Facts:
K_102 dugimar: K_800
K_111 dugimar: K_610
K_131 dugimar: K_926
K_150 dugimar: K_503
K_171 dugimar: K_915
K_185 dugimar: K_192
K_192 dugimar: K_544
K_2 dugimar: K_704
K_21 dugimar: K_432
K_212 dugimar: K_150
K_237 dugimar: K_305
K_37 dugimar: K_657
K_4 dugimar: K_185
K_402 dugimar: K_431
K_431 dugimar: K_69
K_468 dugimar: K_81
K_500 dugimar: K_111
K_503 dugimar: K_798
K_505 dugimar: K_764
K_517 dugimar: K_402
K_541 dugimar: K_645
K_569 dugimar: K_298
K_610 dugimar: K_171
K_645 dugimar: K_829
K_657 dugimar: K_66
K_659 dugimar: K_212
K_66 dugimar: K_40
K_664 dugimar: K_696
K_669 dugimar: K_237
K_69 dugimar: K_749
K_696 dugimar: K_51
K_704 dugimar: K_131
K_724 dugimar: K_75
K_728 dugimar: K_500
K_749 dugimar: K_569
K_758 dugimar: K_810
K_782 dugimar: K_832
K_798 dugimar: K_758
K_81 dugimar: K_840
K_810 dugimar: K_537
K_827 dugimar: K_729
K_832 dugimar: K_681
K_915 dugimar: K_505
K_926 dugimar: K_944
K_969 dugimar: K_664
{K_102 K_111 K_131 K_173 K_257 K_287 K_37 K_544 K_547 K_58 K_599 K_66 K_664 K_69 K_798 K_81 K_810 K_832 K_852 K_908 K_93 K_932 K_968} voskol brikaple
{K_130 K_185 K_21 K_3 K_418 K_446 K_511 K_537 K_592 K_645 K_696 K_71 K_724 K_756 K_758 K_800 K_840 K_869} voskol rudum
{K_139 K_171 K_2 K_212 K_298 K_358 K_4 K_402 K_468 K_476 K_500 K_505 K_506 K_569 K_655 K_657 K_681 K_704 K_726 K_75 K_80 K_836 K_912 K_926 K_934 K_944} voskol fibo
{K_150 K_156 K_192 K_237 K_305 K_34 K_407 K_419 K_431 K_432 K_460 K_503 K_51 K_541 K_659 K_669 K_729 K_749 K_764 K_837 K_846 K_936 K_969 K_996} voskol midil
{K_152 K_40 K_517 K_610 K_625 K_649 K_728 K_752 K_78 K_782 K_821 K_822 K_827 K_829 K_915 K_949} voskol vudrum
padon b <- K_102 K_237 K_37 K_645 K_704 K_728 K_75 K_827 K_912
padon j <- K_111 K_544
padon n <- K_130 K_192
padon c <- K_131 K_156 K_171 K_305 K_4 K_503 K_696 K_749 K_782 K_932
padon l <- K_139 K_821 K_840
padon k <- K_152 K_431
padon a <- K_173 K_3 K_468 K_517 K_66 K_664 K_726 K_846 K_949
padon h <- K_185 K_2 K_505 K_537 K_758
padon e <- K_21 K_257 K_610 K_81 K_836 K_996
padon d <- K_212 K_298 K_78 K_852 K_869
padon o <- K_34 K_51 K_655 K_752
padon f <- K_40 K_460 K_476 K_798 K_944
padon i <- K_432 K_58 K_926
padon g <- K_500 K_592 K_837 K_93
padon m <- K_625 K_659 K_681

Known rows:
0, -7, -6, -12, 10, 2, 8, -4, -3, -10, 0, 2, -2, 4, -2, 4, -16, -6, 14, 3, 26, 1, 30, 29, -18, -2: K_358
7, 6, -16, -8, 16, 10, 10, 1, -2, 4, 3, -8, -2, 15, -15, -7, -21, -12, -34, 17, 33, 4, 19, -8, -15, -3: K_610
5, -21, -18, -15, -45, 19, 1, -2, -7, -4, 3, -5, 3, 23, -9, 10, -12, -19, -22, 16, 16, 7, 15, 17, -7, 6: K_460
3, -14, -18, -13, -6, 13, 4, -6, -3, 6, -8, -6, -6, 24, -17, -2, -13, -6, -12, 14, 23, 2, 18, 0, -9, 1: K_949
6, 0, -11, -11, 29, 9, 5, -2, -5, -1, -5, -5, -4, 13, -14, 6, -17, -10, -25, 15, 29, 8, 20, -4, -19, 0: K_81
3, -10, -7, -17, -7, 3, 13, -4, -5, -13, -2, -1, 4, 10, 0, 8, -14, -9, 19, 9, 22, 1, 28, 31, -10, 2: K_468
-3, -11, -17, -12, 33, 8, 12, -5, -3, -9, 3, 6, 2, 0, -4, 5, -15, -2, 3, -2, 31, 0, 28, 33, -10, 0: K_75
-3, -6, -17, -11, -2, 2, -3, -5, -1, 2, 1, -2, -6, 16, -11, -1, -17, -19, -28, 4, 25, 2, 25, 14, -14, 0: K_936
-4, -24, -30, -14, 4, 9, -5, -9, 3, 7, 7, 3, -8, 13, -11, -2, -13, -16, -17, -3, 20, 3, 23, 2, -4, 2: K_837
-2, -7, -18, -13, 0, 0, -6, -3, -2, 3, 1, -2, -6, 18, -8, -2, -18, -20, -21, 5, 23, 3, 26, 9, -16, 1: K_969
5, 3, -13, -9, 16, 12, -2, -2, -4, 7, -2, -5, -5, 18, -17, -4, -15, -11, -19, 15, 25, 6, 18, -9, -16, -1: K_821
8, -19, -10, -15, -31, 20, 14, -1, -9, -17, 3, -1, 6, 7, -2, 15, -8, -3, 15, 15, 19, 5, 20, 35, -10, 4: K_944
1, -6, -13, -10, 10, 9, 3, -8, 1, 2, -3, -4, -7, 12, -15, -2, -15, 1, -25, 7, 24, 2, 22, 2, -9, -4: K_800
2, -10, -13, -13, 17, 12, 11, -5, -4, -10, 5, 6, 3, -1, -5, 9, -13, -5, 11, 3, 25, 3, 25, 24, -12, 0: K_681
5, -21, -15, -17, 3, 11, 7, -6, -4, 2, -7, -6, -8, 19, -15, 6, -13, -8, -11, 13, 26, 4, 25, -3, -13, 1: K_173
7, 12, -8, -13, 2, 1, 21, 1, -7, -13, 0, -3, 8, 3, -1, 9, -22, -9, -9, 12, 34, 1, 27, 30, -18, -1: K_171
-5, 8, -11, -11, -4, -9, -7, -8, -4, 2, -8, -4, -15, 15, -13, -6, -20, -12, -42, 4, 34, -2, 32, 29, -25, -3: K_432
7, -21, -20, -16, -27, 28, 4, -2, -5, 0, -3, -8, 0, 23, -16, 3, -10, -6, -14, 21, 20, 4, 13, 1, -6, 3: K_40
3, -17, -16, -13, 23, 7, 6, -7, 0, 2, -5, -3, -10, 13, -15, 0, -16, -8, -13, 8, 27, 4, 29, -5, -15, -2: K_832

Rows:
No name comes twice in this set of rows, the named rows included.
1, 7, -13, -9, 5, 7, -5, 1, -7, 0, 2, -3, -1, 17, -9, 6, -19, -21, -39, 11, 28, 6, 17, 13, -21, 3  K_996
4, 6, -2, -10, 9, 7, 6, 1, -6, -13, 4, 3, 1, 1, -3, 8, -14, -9, 11, 9, 24, 5, 25, 25, -19, -1  K_139
0, -1, -8, -13, 23, -10, 4, -9, -1, 4, -15, -7, -18, 15, -17, -6, -19, -3, -21, 7, 35, -1, 36, 8, -24, -6  K_58
7, -35, -13, -18, -5, 25, 2, -3, -9, -1, -9, -7, -4, 23, -14, 19, -5, -9, -2, 18, 14, 9, 15, 5, -8, 5  K_798
-8, -4, -18, -11, 2, 5, -12, -11, -5, -1, -6, 3, -10, 21, -11, 5, -12, -18, -28, 5, 22, 4, 20, 10, -21, 0  K_150
-1, -25, -29, -6, 38, 6, 13, -1, 7, 8, 6, -6, -5, 20, -8, -16, -18, -11, -25, 7, 37, 1, 23, -12, 2, -2  K_728
-2, -28, -25, -13, 21, 11, 3, -11, 8, 7, 3, 3, -7, 10, -13, -4, -12, -1, -7, 0, 20, 2, 24, -13, 5, -2  K_592
6, 6, -23, -17, 5, 5, 7, -7, 2, 10, 1, -6, -7, 14, -21, -11, -23, -5, -16, 9, 28, 1, 23, -16, -7, -2  K_915
4, -27, -8, -15, 35, 11, -7, -7, -3, 9, -11, -4, -12, 17, -16, 6, -13, -6, -10, 4, 22, 4, 25, 14, -18, 0  K_810
1, -13, -25, -12, 29, 17, 2, -9, 1, 9, 1, -2, -4, 18, -16, -4, -14, -8, -16, 8, 25, 4, 17, -12, -7, 2  K_625
-2, -13, -29, -14, 46, 8, 3, -10, 1, 11, -2, -3, -3, 21, -12, -6, -17, -9, -21, 4, 29, 2, 20, -10, -4, 0  K_827
-2, -16, -25, -11, 41, 9, 7, -11, 4, 6, -1, 0, -1, 14, -11, 1, -17, -2, -26, 2, 28, 2, 20, -6, -4, -1  K_645
-4, 5, -15, -11, 4, 8, -6, -2, -11, -2, -10, -4, 1, 27, -7, 13, -16, -18, -41, 12, 26, 3, 16, 30, -26, 2  K_503
1, -33, -26, -15, 31, 13, 4, -13, 6, 5, 2, 2, -12, 8, -18, -3, -12, -6, -1, 0, 23, 3, 26, -15, 0, -1  K_93

Now the same nodes, written a new way:
Known rows:
-38, -49, 11, 29, 13, 53, 5, 12, 8, -45, 4, 2, 18, 13, -44: K_996
41, 17, -13, 14, 3, 15, -37, -31, -14, 11, -38, 10, -22, 6, 35: K_926
-39, -2, 1, 2, -52, -1, -23, 48, -10, -28, -48, -3, 48, -19, -4: K_610
41, -24, 31, 60, -10, 19, -35, -37, -45, -8, 11, 9, -28, 25, -38: K_150
30, -15, 24, -9, 5, 62, -18, -35, 20, 30, 26, -11, -3, 2, 5: K_34
26, 20, -25, 4, -6, -29, -12, 8, -20, 11, -40, -4, -14, -3, 28: K_949
-14, -17, -13, -9, 34, 25, 4, 4, 1, -17, 0, 14, -2, 51, 6: K_402
-2, -40, -11, 49, 19, 48, 32, -16, 19, -53, 0, -10, 35, -1, -13: K_237
-27, 26, -17, 28, -41, -16, 71, 0, -10, -26, 20, -17, 61, 3, 1: K_37
23, 19, -8, -7, 9, -16, 14, -7, 5, 62, 7, -48, -8, -13, 32: K_58
-18, 29, 8, -12, 2, 9, -9, -30, 10, -10, 16, 32, 8, 17, -16: K_506
48, -32, 48, 36, 15, 11, -35, -47, -13, 42, 55, -11, -17, 54, 21: K_659
24, -4, 6, 11, -17, 51, -31, -9, -31, 3, -14, 25, -3, 1, -19: K_407
11, -11, -19, 29, -49, -33, 26, 14, -17, -54, -58, -39, 28, -12, 11: K_645
-22, 23, -4, -10, -7, -51, 30, 15, -2, -11, 28, 33, 16, 0, -7: K_782
2, 8, 6, -3, -19, 47, 1, -31, 4, 6, 44, 58, 5, 15, -21: K_541
-7, 42, -1, -14, -4, 17, -12, -51, 27, 8, 6, 34, -20, 3, 7: K_681
-34, 31, 16, 0, -34, 26, 12, -49, 15, -36, 6, -4, 37, 19, -6: K_139
9, 32, -18, -1, 1, -5, 5, -29, 1, 3, 23, 52, 2, 26, 12: K_468

Rows:
No name comes twice in this set of rows, the named rows included.
-2, 24, -30, -34, -2, -25, 44, -8, -16, 13, 20, 33, 2, 36, 27  K_517

The same nodes again, as new rows of numbers:
Known rows:
-14, -5, 14, 9, 3, -2, -16, -8, -31, -4, -7, 34, 0, 13, -20: K_21
-1, -10, -40, -17, 20, 30, 18, 14, 19, 2, -29, -5, 11, -17, -26: K_58
10, -38, -61, -18, -6, 6, -33, -7, 40, 29, 13, 22, 21, -5, -27: K_798
-14, 10, 20, 9, 24, 33, 20, -3, 5, -22, 5, 9, -47, -2, 3: K_915
-9, -16, 6, 13, 9, 9, 6, -15, 1, -11, 2, 11, 2, 19, -3: K_821
-7, -12, 9, 8, 14, 12, -2, -1, -12, 3, -4, -6, -9, 5, -6: K_756
-25, 19, 14, 12, 7, 24, -11, -8, -13, -45, -2, 18, -10, 22, 6: K_610
-5, 29, 27, -1, -15, -34, 17, 36, 8, 7, -5, -41, 6, -37, 37: K_305
-4, 17, 36, -14, -10, -45, -2, 10, -1, -6, 0, 1, 8, -17, 29: K_237
10, -25, -18, 11, -7, -20, 12, -14, 12, 26, -25, 20, 20, 12, 11: K_150
11, 8, -5, 3, -15, 9, 3, -17, -3, 18, 5, -14, -25, 26, -8: K_468
2, -1, -42, -14, -2, 25, -19, 18, 29, 14, -12, 8, 1, -19, -15: K_664
27, -21, 42, -30, 8, -64, 11, -6, 14, 35, -37, 11, 17, 7, 40: K_659
-9, -8, -14, -2, 2, 0, 13, -5, 14, -6, -7, -2, -4, 5, 3: K_419
-13, -6, -3, 13, -6, 16, -2, -7, 13, 14, 12, -15, -14, 12, 3: K_949
-2, -26, -27, 16, 7, 29, -18, -15, 23, 0, 33, -5, -15, 26, 10: K_40
8, 53, 56, 0, -4, -3, 24, 25, -15, -5, 8, -48, -39, -22, 24: K_171
4, -3, -31, -21, 12, 15, -8, 12, 15, 1, -18, 21, 15, -14, -16: K_908
-8, -13, 3, 9, 16, 16, -2, 0, -17, 4, -3, -10, -5, 1, -8: K_446

Rows:
No name comes twice in this set of rows, the named rows included.
42, -31, -18, 21, -6, -11, -12, -37, -13, 21, 1, 49, 17, 33, 11  K_212
-6, -7, -28, 8, 6, 0, 14, -1, 11, -9, 0, -2, 2, 0, 8  K_729
-4, 29, 34, -7, -22, -39, 15, 30, 6, 17, -15, -36, 3, -28, 27  K_156
-8, -1, -28, 6, -14, 9, -2, -1, 22, 10, 2, -9, -18, 10, 3  K_846
-12, 31, 68, -3, -21, -28, 12, 19, 3, 27, -14, -36, -1, -18, 19  K_782
3, 35, 18, -6, -6, 3, -51, -11, -32, -49, 16, 10, -1, 39, 18  K_500
13, 36, 54, -11, -28, -34, 23, 13, -17, 26, -6, -43, -12, -12, 12  K_4
-6, -17, -34, 9, 12, 16, 35, -4, 16, -6, -11, -23, 4, -1, 1  K_432
-3, 20, 14, -36, 40, 3, -36, 8, -25, -78, -27, 59, 34, -5, -8  K_111
13, 3, -5, 14, -9, -5, 0, -24, -23, -17, 15, 22, 9, 20, -6  K_836
-14, -7, -11, 15, 3, 19, -12, 4, -4, 19, 11, -19, -19, 2, -3  K_3
33, -2, 50, -22, 22, -32, 10, 2, 1, -12, 25, -31, -1, -5, 34  K_681
12, -4, -19, 9, 10, 18, 39, -16, -4, 5, 3, -34, -5, 19, -9  K_926
-4, 22, 55, 7, -4, -23, 6, 32, -15, 26, -11, -40, 1, -36, 21  K_696

